Here is a tiny trained network, its code and every weight. The questions are about switching its units off for an input and a class, where a switched-off unit gives its printed mean instead of its output.

import numpy as np


def w(rows, s, z=0):
    codes = np.array(rows[::2]) - 128.0
    scale = np.full(codes.shape[1], s)
    scale[-1] = z or s
    return codes * scale


def f(y):
    return np.maximum(y, 0)


def log_softmax(a):
    a = a - a.max(-1, keepdims=True)
    return a - np.log(np.exp(a).sum(-1, keepdims=True))


def net(x, mask):
    res = np.array(x, float).reshape(1, 2) / 4 @ E
    y = f(res @ A[0][:, :-1].T + A[0][:, -1])
    res = res + np.where(mask, y, B[0][:, -1]) @ B[0][:, :-1]
    return log_softmax(res[-1] @ U[:, :-1].T + U[:, -1])


A, B = {}, {}
E = w([
[78,98,2,27,69],'x0',
[6,229,144,95,64],'x1',
],0.013)
A[0] = w([
[99,162,146,105,41,191],'n1',
[113,92,82,82,106,61],'n2',
[94,141,99,78,102,247],'n3',
[148,85,5,81,115,194],'n4',
[110,127,117,139,152,82],'n5',
[112,102,67,85,105,88],'n6',
[134,76,62,70,117,192],'n7',
[192,79,153,154,201,111],'n8',
[140,142,218,165,161,253],'n9',
[136,124,71,59,111,100],'n10',
],0.019,0.0053)
B[0] = w([
[90,246,117,61,124,210],'n1',
[183,153,106,170,130,193],'n2',
[121,243,145,135,226,210],'n3',
[115,154,50,165,5,254],'n4',
[111,115,117,134,110,128],'n5',
[205,187,87,158,141,203],'n6',
[125,167,25,133,116,224],'n7',
[39,19,114,246,139,245],'n8',
[176,82,208,97,121,248],'n9',
[185,192,119,154,88,203],'n10',
],0.012,0.024)
U = w([
[102,164,92,91,161,173],'0',
[166,202,69,127,125,98],'1',
[188,136,199,67,109,182],'2',
[158,52,172,160,214,163],'3',
[127,103,90,69,143,4],'4',
[4,196,164,75,170,141],'5',
[78,94,79,161,101,142],'6',
],0.015,0.0043)

Each question gives the input, the list of numbers given to net, and the class t.
The units are the neurons (one row each of A and B). Each row of codes is followed by its name. A weight is (code - 128) times the scale printed after its matrix; where a second scale follows, it is the last column's (A, B and U).
mask holds one flag per neuron, in row order. A switched-off neuron (its flag False) gives its mean, the last column of its row in B, instead of its output. The means were averaged over made-up inputs and are rounded, as every weight is.
A unit's drop is (log p(t) with every unit on - log p(t) with that unit switched off) / (log p(t) with every unit on - log p(t) with every unit switched off).
The circuit of an input: a set's keep is (log p(t) with only the set's units on - log p(t) with every unit switched off) / (log p(t) with every unit on - log p(t) with every unit switched off). Starting from all 10 units, units are removed one at a time, each time the one whose removal leaves the highest keep (on an exact tie, the one counted first), for as long as the keep stays at least 0.8.
circuit, biggest first: the units of the circuit, biggest drop first
k most important neurons: the k neurons with the biggest drops, biggest first
drop of u: that unit's drop, to one decimal
input [3,-7], class 6: circuit, biggest first	(n8)
input [-2,0], class 3: circuit, biggest first	(n4; n1)
input [-7,3], class 3: 2 most important neurons	(n4; n1)
input [-2,2], class 2: 2 most important neurons	(n8; n3)
input [5,-8], class 6: 2 most important neurons	(n8; n3)
input [-5,5], class 2: 2 most important neurons	(n9; n8)
input [-1,1], class 2: drop of n8	0.5
input [0,1], class 5: drop of n4	0.2
input [-3,-1], class 3: drop of n4	0.1
input [0,0], class 0: 2 most important neurons	(n8; n9)
